Here is a tiny trained network, its code and every weight. The questions are about switching its units off for an input and a target symbol, where a switched-off unit gives its printed mean instead of its output.

import numpy as np


def w(rows, s, z=0):
    codes = np.array(rows[::2]) - 128.0
    scale = np.full(codes.shape[1], s)
    scale[-1] = z or s
    return codes * scale


def f(y):
    return y / 2 * (1 + np.tanh(0.7978845608 * (y + 0.044715 * y**3)))


def softmax(a):
    e = np.exp(a - a.max(-1, keepdims=True))
    return e / e.sum(-1, keepdims=True)


def log_softmax(a):
    a = a - a.max(-1, keepdims=True)
    return a - np.log(np.exp(a).sum(-1, keepdims=True))


def net(x, mask):
    ids = ['ΘΠΣΦαβγδζλμξψω'.index(c) for c in x.split()]
    T = len(ids)
    res = E[ids] + P[:T]
    r = res
    for j in range(3):
        rows = slice(2 * j, 2 * j + 2)
        q, k, v = (r @ M[0][rows].T for M in (Q, K, V))
        z = softmax(np.where(np.tri(T) > 0, q @ k.T / 2**0.5, -1e9)) @ v
        o = O[0][rows]
        res = res + np.where(mask[j], z, o[:, -1]) @ o[:, :-1]
    y = f(res @ A[0][:, :-1].T + A[0][:, -1])
    res = res + np.where(mask[3:7], y, B[0][:, -1]) @ B[0][:, :-1]
    return log_softmax(res[-1] @ U[:, :-1].T + U[:, -1])


Q, K, V, O, A, B = {}, {}, {}, {}, {}, {}
E = w([
[231,162,151,101],'Θ',
[167,128,152,121],'Π',
[125,134,115,92],'Σ',
[127,127,149,124],'Φ',
[160,189,140,92],'α',
[111,134,136,100],'β',
[175,131,148,124],'γ',
[90,94,201,59],'δ',
[149,176,148,108],'ζ',
[178,101,120,209],'λ',
[107,172,252,140],'μ',
[113,66,157,102],'ξ',
[109,41,144,110],'ψ',
[209,22,246,41],'ω',
],0.015)
P = w([
[169,153,105,37],'0',
[117,89,101,163],'1',
[76,119,180,207],'2',
[162,80,99,155],'3',
[85,114,180,230],'4',
[212,63,113,152],'5',
[103,117,187,233],'6',
[247,80,116,161],'7',
[91,136,191,233],'8',
],0.013)
Q[0] = w([
[42,242,134,129],'head 0',
[137,78,40,120],'head 0',
[100,172,252,183],'head 1',
[144,183,192,176],'head 1',
[128,153,75,126],'head 2',
[155,121,69,70],'head 2',
],0.012)
K[0] = w([
[72,178,132,109],'head 0',
[145,24,167,92],'head 0',
[123,193,112,21],'head 1',
[156,167,146,89],'head 1',
[134,120,182,177],'head 2',
[109,70,107,251],'head 2',
],0.013)
V[0] = w([
[100,81,156,87],'head 0',
[165,72,147,108],'head 0',
[117,7,120,140],'head 1',
[36,112,188,79],'head 1',
[101,149,94,87],'head 2',
[93,246,155,158],'head 2',
],0.014)
O[0] = w([
[203,145,175,116,151],'head 0',
[100,215,189,111,254],'head 0',
[238,82,126,160,91],'head 1',
[236,248,153,158,122],'head 1',
[167,190,139,37,141],'head 2',
[58,209,110,171,32],'head 2',
],0.012,0.0055)
A[0] = w([
[1,151,166,119,3],'neuron 0',
[192,35,159,104,185],'neuron 1',
[76,162,83,141,148],'neuron 2',
[137,183,184,100,116],'neuron 3',
],0.0066,0.0031)
B[0] = w([
[197,108,3,53,213],'neuron 0',
[148,249,34,184,254],'neuron 1',
[197,148,158,77,156],'neuron 2',
[133,167,199,203,194],'neuron 3',
],0.0079,0.0096)
U = w([
[186,52,82,27,116],'Θ',
[133,92,159,118,212],'Π',
[154,126,190,90,164],'Σ',
[59,151,212,139,175],'Φ',
[118,216,40,90,16],'α',
[77,175,181,155,252],'β',
[129,62,203,74,163],'γ',
[156,174,208,162,56],'δ',
[122,196,56,120,76],'ζ',
[128,18,86,200,183],'λ',
[47,253,97,214,120],'μ',
[148,167,117,153,91],'ξ',
[218,99,111,108,128],'ψ',
[252,78,93,95,50],'ω',
],0.0055,0.0043)

Each question gives the input, a string of symbols that net reads in full, and the target symbol t.
The units are the heads (2 rows each of Q, K, V and O) and the neurons (one row each of A and B). Each row of codes is followed by its name. A weight is (code - 128) times the scale printed after its matrix; where a second scale follows, it is the last column's (O, A, B and U).
mask holds one flag per unit, heads first, then neurons. A switched-off unit (its flag False) gives its mean, the last column of its rows in O or B, instead of its output. The means were averaged over made-up inputs and are rounded, as every weight is.
A unit's drop is (log p(t) with every unit on - log p(t) with that unit switched off) / (log p(t) with every unit on - log p(t) with every unit switched off).
The circuit of an input: a set's keep is (log p(t) with only the set's units on - log p(t) with every unit switched off) / (log p(t) with every unit on - log p(t) with every unit switched off). Starting from all 7 units, units are removed one at a time, each time the one whose removal leaves the highest keep (on an exact tie, the one counted first), for as long as the keep stays at least 0.8.
circuit, biggest first: the units of the circuit, biggest drop first
most important unit: the unit with the biggest drop
top k neurons: the k neurons with the biggest drops, biggest first
heads that matter: for each layer, one digit per head in row order, 1 if its drop is at least 0.15 and else 0, layers parted by /
input λ Θ δ Θ α Φ λ Φ, target λ: heads that matter : 011
input Θ λ ω, target Θ: heads that matter : 010
input λ Θ ζ ζ ω μ μ, target λ: heads that matter : 110
input α Σ ξ, target α: heads that matter : 011
input α Θ ξ ξ Σ λ λ ζ, target λ: circuit, biggest first : head 2; head 1
input μ β Θ, target μ: most important unit : head 2
input δ γ ξ, target δ: circuit, biggest first : head 1; neuron 3; head 2
input δ Σ μ μ ψ Θ α α ξ, target δ: circuit, biggest first : head 1; neuron 3
input δ ψ α, target δ: heads that matter : 010
input μ ξ α ξ ζ ξ γ, target μ: heads that matter : 011
input λ μ μ Θ Φ, target λ: circuit, biggest first : head 1; head 0
input ω λ μ, target ω: circuit, biggest first : head 2; head 1
input α Θ Σ β δ δ Π, target α: circuit, biggest first : head 1; neuron 0
input μ ψ α Σ, target ω: heads that matter : 010
input ω λ ζ β Σ μ γ, target ω: heads that matter : 011
input ω ω β δ μ Π Θ, target ω: heads that matter : 011
input Θ Σ Π Φ β, target Θ: circuit, biggest first : head 1; neuron 0; neuron 1
input ξ Φ δ ω μ Σ, target δ: most important unit : head 0
input α Φ λ Θ ω Θ Θ, target α: circuit, biggest first : head 1; neuron 0; head 2
input δ β Φ μ β, target δ: circuit, biggest first : head 1; neuron 3; neuron 1
input μ Π α ζ λ, target μ: circuit, biggest first : head 2
input β α ω δ, target δ: heads that matter : 110
input δ γ Θ Θ γ Π Θ Σ Π, target δ: circuit, biggest first : head 1; neuron 3
input δ λ ξ β Θ, target δ: heads that matter : 010
input λ λ Φ γ β ω δ β ξ, target λ: circuit, biggest first : head 1; head 2
input Θ Σ α Θ ψ β Π, target Θ: top 2 neurons : neuron 0; neuron 1
